Below are the code and all the weights of a small trained network. Each question names an input and a target symbol and asks about switching units off, where a switched-off unit gives its printed mean instead of its output.

import numpy as np


def w(rows, s, z=0):
    codes = np.array(rows[::2]) - 128.0
    scale = np.full(codes.shape[1], s)
    scale[-1] = z or s
    return codes * scale


def norm(h):
    return h / np.sqrt((h * h).mean(-1, keepdims=True) + 1e-5)


def softmax(a):
    e = np.exp(a - a.max(-1, keepdims=True))
    return e / e.sum(-1, keepdims=True)


def log_softmax(a):
    a = a - a.max(-1, keepdims=True)
    return a - np.log(np.exp(a).sum(-1, keepdims=True))


def net(x, mask):
    ids = ['Λγδεημτ'.index(c) for c in x.split()]
    T = len(ids)
    res = E[ids] + P[:T]
    u = 0
    for l in range(2):
        r = norm(res)
        for j in range(3):
            rows = slice(2 * j, 2 * j + 2)
            q, k, v = (r @ M[l][rows].T for M in (Q, K, V))
            z = softmax(np.where(np.tri(T) > 0, q @ k.T / 2**0.5, -1e9)) @ v
            o = O[l][rows]
            res = res + np.where(mask[u + j], z, o[:, -1]) @ o[:, :-1]
        u += 3
    return log_softmax(norm(res)[-1] @ U[:, :-1].T + U[:, -1])


Q, K, V, O = {}, {}, {}, {}
E = w([
[139,187,157],'Λ',
[140,200,149],'γ',
[119,106,216],'δ',
[120,239,74],'ε',
[80,113,94],'η',
[6,69,74],'μ',
[185,56,89],'τ',
],0.016)
P = w([
[3,155,84],'0',
[57,135,70],'1',
[90,129,74],'2',
[130,119,55],'3',
[161,137,80],'4',
[184,141,95],'5',
[208,149,103],'6',
],0.0063)
Q[0] = w([
[229,5,29],'0.h1',
[97,62,126],'0.h1',
[133,187,165],'0.h2',
[17,90,156],'0.h2',
[113,74,209],'0.h3',
[197,90,161],'0.h3',
],0.022)
K[0] = w([
[2,152,113],'0.h1',
[97,86,165],'0.h1',
[99,93,124],'0.h2',
[27,156,151],'0.h2',
[116,59,183],'0.h3',
[145,131,195],'0.h3',
],0.026)
V[0] = w([
[74,120,36],'0.h1',
[75,247,238],'0.h1',
[148,8,91],'0.h2',
[243,184,241],'0.h2',
[15,195,137],'0.h3',
[116,254,220],'0.h3',
],0.0082)
O[0] = w([
[75,74,187,178],'0.h1',
[2,200,157,183],'0.h1',
[208,73,206,89],'0.h2',
[17,70,83,47],'0.h2',
[143,62,42,254],'0.h3',
[152,53,182,220],'0.h3',
],0.0079,0.0065)
Q[1] = w([
[96,237,229],'1.h1',
[166,62,130],'1.h1',
[141,137,75],'1.h2',
[234,197,130],'1.h2',
[115,224,141],'1.h3',
[147,125,249],'1.h3',
],0.013)
K[1] = w([
[74,145,7],'1.h1',
[165,162,167],'1.h1',
[165,129,130],'1.h2',
[147,144,246],'1.h2',
[131,167,154],'1.h3',
[198,63,200],'1.h3',
],0.019)
V[1] = w([
[197,172,58],'1.h1',
[34,41,71],'1.h1',
[146,239,116],'1.h2',
[91,140,241],'1.h2',
[135,255,132],'1.h3',
[37,76,114],'1.h3',
],0.012)
O[1] = w([
[231,207,95,118],'1.h1',
[221,186,254,253],'1.h1',
[177,198,68,167],'1.h2',
[229,100,167,98],'1.h2',
[137,79,251,165],'1.h3',
[160,46,14,190],'1.h3',
],0.0096,0.0051)
U = w([
[145,127,175,253],'Λ',
[43,91,148,19],'γ',
[24,158,173,42],'δ',
[105,16,220,87],'ε',
[102,252,96,120],'η',
[248,35,54,163],'μ',
[153,152,135,180],'τ',
],0.013,0.0045)

Each question gives the input, a string of symbols that net reads in full, and the target symbol t.
The units are the heads (2 rows each of Q, K, V and O). Each row of codes is followed by its name. A weight is (code - 128) times the scale printed after its matrix; where a second scale follows, it is the last column's (O and U).
mask holds one flag per head, layer by layer. A switched-off head (its flag False) gives its mean, the last column of its rows in O, instead of its output. The means were averaged over made-up inputs and are rounded, as every weight is.
A unit's drop is (log p(t) with every unit on - log p(t) with that unit switched off) / (log p(t) with every unit on - log p(t) with every unit switched off).
The circuit of an input: a set's keep is (log p(t) with only the set's units on - log p(t) with every unit switched off) / (log p(t) with every unit on - log p(t) with every unit switched off). Starting from all 6 units, units are removed one at a time, each time the one whose removal leaves the highest keep (on an exact tie, the one counted first), for as long as the keep stays at least 0.8.
units of the circuit, in order: the units of the circuit, biggest drop first
unit that matters most: the unit with the biggest drop
heads that matter: for each layer, one digit per head in row order, 1 if its drop is at least 0.15 and else 0, layers parted by /
drop of u: that unit's drop, to one decimal
input γ γ γ, target δ: heads that matter -> 111 / 100
input δ Λ Λ, target ε: units of the circuit, in order -> (1.h1 0.h3)
input μ γ μ, target μ: heads that matter -> 010 / 001
input μ ε η γ δ γ Λ, target ε: unit that matters most -> 0.h1
input η μ τ τ γ ε, target μ: heads that matter -> 100 / 100
input ε ε μ μ, target ε: heads that matter -> 100 / 110
input μ τ μ, target μ: heads that matter -> 110 / 001
input γ τ γ τ μ γ, target μ: heads that matter -> 100 / 100
input Λ δ Λ γ Λ Λ, target δ: heads that matter -> 110 / 100
input γ Λ ε δ, target η: units of the circuit, in order -> (0.h1 0.h2)
input ε μ μ τ Λ δ, target μ: heads that matter -> 100 / 100
input γ τ γ, target μ: heads that matter -> 100 / 000
input γ γ Λ η, target γ: heads that matter -> 100 / 110
input ε δ δ, target η: units of the circuit, in order -> (1.h2)
input η η η, target η: heads that matter -> 011 / 010
input μ ε γ Λ Λ γ, target δ: heads that matter -> 110 / 000
input δ γ γ, target ε: units of the circuit, in order -> (0.h3 1.h2)
input ε Λ δ γ γ Λ η, target γ: heads that matter -> 000 / 000
input ε μ η, target ε: drop of 1.h2 -> 1.5
input μ τ ε δ, target μ: drop of 0.h1 -> 1.0
input γ γ τ ε ε, target μ: drop of 0.h3 -> 0.0
input δ δ γ, target ε: drop of 1.h3 -> 0.1
input ε δ ε Λ, target η: units of the circuit, in order -> (0.h2)
